Below are the code and all the weights of a small trained network. Each question names an input and a class and asks about switching units off, where a switched-off unit gives its printed mean instead of its output.

import numpy as np


def w(rows, s, z=0):
    codes = np.array(rows[::2]) - 128.0
    scale = np.full(codes.shape[1], s)
    scale[-1] = z or s
    return codes * scale


def norm(h):
    return h / np.sqrt((h * h).mean(-1, keepdims=True) + 1e-5)


def f(y):
    return np.maximum(y, 0)


def log_softmax(a):
    a = a - a.max(-1, keepdims=True)
    return a - np.log(np.exp(a).sum(-1, keepdims=True))


def net(x, mask):
    res = np.array(x, float).reshape(1, 8) / 4 @ E
    u = 0
    for l in range(3):
        y = f(norm(res) @ A[l][:, :-1].T + A[l][:, -1])
        res = res + np.where(mask[u : u + 7], y, B[l][:, -1]) @ B[l][:, :-1]
        u += 7
    return log_softmax(norm(res)[-1] @ U[:, :-1].T + U[:, -1])


A, B = {}, {}
E = w([
[114,119,103,153,161,199,117,136,110,142],'x0',
[92,153,57,90,142,165,154,153,109,87],'x1',
[120,116,119,59,115,180,85,77,174,84],'x2',
[95,127,185,98,87,110,119,117,103,93],'x3',
[115,152,147,141,61,143,181,168,85,64],'x4',
[96,136,105,101,160,109,254,150,154,155],'x5',
[94,222,111,112,107,161,130,74,130,121],'x6',
[80,117,105,142,81,131,106,73,70,131],'x7',
],0.0096)
A[0] = w([
[50,208,124,56,191,167,221,115,186,171,84],'L0N0',
[119,157,98,140,224,252,50,77,205,45,126],'L0N1',
[108,50,86,67,48,197,114,53,91,125,59],'L0N2',
[106,90,125,134,188,117,97,200,26,14,230],'L0N3',
[124,200,222,197,24,202,88,207,107,2,61],'L0N4',
[103,77,107,115,207,92,123,138,183,193,232],'L0N5',
[210,103,172,215,98,127,25,147,110,48,2],'L0N6',
],0.006,0.0029)
B[0] = w([
[49,151,117,181,69,113,167,147,145,67,242],'L0N0',
[163,137,127,57,119,183,140,84,114,254,243],'L0N1',
[23,149,104,154,162,139,120,137,194,119,199],'L0N2',
[113,119,148,101,28,155,120,171,138,156,246],'L0N3',
[127,170,146,117,47,114,58,198,144,113,245],'L0N4',
[126,117,186,159,114,140,76,194,117,118,254],'L0N5',
[60,97,152,85,123,112,193,114,141,124,222],'L0N6',
],0.0089,0.005)
A[1] = w([
[160,80,163,87,190,116,183,253,154,112,91],'L1N0',
[119,134,89,211,190,98,174,80,81,185,5],'L1N1',
[216,64,139,171,195,114,178,207,169,141,9],'L1N2',
[135,171,171,120,106,196,174,200,149,151,40],'L1N3',
[166,112,159,212,112,144,64,95,92,66,213],'L1N4',
[64,99,155,221,153,91,147,111,97,119,19],'L1N5',
[115,108,156,229,168,126,154,168,82,247,150],'L1N6',
],0.0076,0.0028)
B[1] = w([
[121,82,146,162,107,101,167,191,132,115,237],'L1N0',
[143,109,114,151,151,147,59,96,94,75,149],'L1N1',
[151,84,141,155,248,98,181,218,99,174,211],'L1N2',
[114,132,97,123,161,55,105,137,164,148,222],'L1N3',
[144,134,122,115,89,100,201,158,168,111,182],'L1N4',
[172,115,109,152,156,135,122,102,193,88,164],'L1N5',
[169,98,23,139,145,146,80,95,173,156,255],'L1N6',
],0.012,0.0058)
A[2] = w([
[107,54,109,145,125,167,101,146,94,118,135],'L2N0',
[103,157,149,148,126,135,131,175,42,86,164],'L2N1',
[218,134,119,117,183,131,132,127,113,151,57],'L2N2',
[168,79,229,99,154,96,68,89,153,122,38],'L2N3',
[141,83,110,171,67,71,159,117,95,160,4],'L2N4',
[254,134,106,113,167,163,128,101,105,122,35],'L2N5',
[81,155,88,133,174,110,200,86,115,100,13],'L2N6',
],0.011,0.0036)
B[2] = w([
[109,189,151,148,90,170,92,126,185,85,255],'L2N0',
[158,125,161,96,92,57,130,189,135,98,238],'L2N1',
[120,168,85,176,146,119,145,135,5,154,218],'L2N2',
[206,131,242,92,153,105,141,117,175,179,228],'L2N3',
[122,182,125,128,144,205,73,137,131,158,225],'L2N4',
[183,116,124,140,120,87,105,77,14,145,176],'L2N5',
[51,130,153,116,164,107,176,76,81,95,212],'L2N6',
],0.011,0.0038)
U = w([
[124,121,95,197,167,123,109,55,117,41,114],'0',
[206,77,146,88,154,157,176,91,6,30,2],'1',
[90,163,85,107,103,197,70,118,167,139,149],'2',
[199,126,214,78,113,127,84,109,157,168,137],'3',
[60,161,109,92,169,140,216,65,101,93,113],'4',
[207,130,89,142,164,155,69,72,14,182,112],'5',
[94,136,170,140,54,57,186,193,119,45,140],'6',
[181,59,110,186,212,87,135,185,118,160,133],'7',
],0.021,0.027)

Each question gives the input, the list of numbers given to net, and the class t.
The units are the neurons (one row each of A and B). Each row of codes is followed by its name. A weight is (code - 128) times the scale printed after its matrix; where a second scale follows, it is the last column's (A, B and U).
mask holds one flag per neuron, layer by layer. A switched-off neuron (its flag False) gives its mean, the last column of its row in B, instead of its output. The means were averaged over made-up inputs and are rounded, as every weight is.
A unit's drop is (log p(t) with every unit on - log p(t) with that unit switched off) / (log p(t) with every unit on - log p(t) with every unit switched off).
The circuit of an input: a set's keep is (log p(t) with only the set's units on - log p(t) with every unit switched off) / (log p(t) with every unit on - log p(t) with every unit switched off). Starting from the 12 units with the biggest drops (on a tie, the unit counted first), units are removed one at a time, each time the one whose removal leaves the highest keep (on an exact tie, the one counted first), for as long as the keep stays at least 0.8.
units of the circuit, in order: the units of the circuit, biggest drop first
most important unit: the unit with the biggest drop
k most important neurons: the k neurons with the biggest drops, biggest first
top k neurons in layer l: the k neurons of layer l with the biggest drops, biggest first
input [-4,6,2,8,-5,0,-5,5], class 2: most important unit -> L0N2
input [-4,5,6,-1,5,-6,0,-8], class 3: 4 most important neurons -> [L0N1; L0N0; L1N6; L0N2]
input [7,-6,-3,-4,0,-6,-5,7], class 2: top 2 neurons in layer 1 -> [L1N2; L1N4]
input [8,-3,-7,-1,6,-7,-8,6], class 2: 2 most important neurons -> [L2N4; L1N6]
input [0,-8,-1,-7,-5,-7,1,3], class 5: top 2 neurons in layer 1 -> [L1N6; L1N0]
input [-4,5,7,3,-8,-3,1,-2], class 3: 2 most important neurons -> [L2N3; L1N6]
input [-4,-2,-1,0,-2,-1,8,3], class 4: top 2 neurons in layer 0 -> [L0N4; L0N3]
input [0,-5,-6,5,5,3,-6,0], class 7: 2 most important neurons -> [L1N6; L0N0]
input [-1,8,7,-3,0,-6,-5,-6], class 3: 2 most important neurons -> [L0N1; L0N0]
input [-3,-3,-6,-4,6,6,4,-3], class 7: top 4 neurons in layer 0 -> [L0N4; L0N6; L0N3; L0N2]
input [8,0,7,6,5,5,0,1], class 2: top 4 neurons in layer 1 -> [L1N0; L1N2; L1N4; L1N3]
input [-7,7,2,-3,-4,-7,8,-6], class 5: 2 most important neurons -> [L0N1; L2N5]
input [6,2,6,-5,-2,-4,-8,1], class 2: 2 most important neurons -> [L0N2; L2N0]
input [2,1,6,8,3,0,0,5], class 2: top 2 neurons in layer 1 -> [L1N0; L1N2]
input [0,7,3,-4,-3,4,8,-1], class 4: units of the circuit, in order -> [L2N6]
input [3,-6,-6,-5,7,-4,-1,3], class 2: 2 most important neurons -> [L2N4; L1N6]
input [3,-8,-2,-3,-1,-5,2,2], class 5: 2 most important neurons -> [L1N6; L0N3]
input [-4,-8,7,-2,-1,4,6,2], class 2: 2 most important neurons -> [L1N2; L0N0]
input [0,2,-7,6,-6,-5,-1,-3], class 3: top 3 neurons in layer 0 -> [L0N3; L0N6; L0N0]
input [5,0,-6,-1,2,-8,-3,0], class 2: most important unit -> L2N4
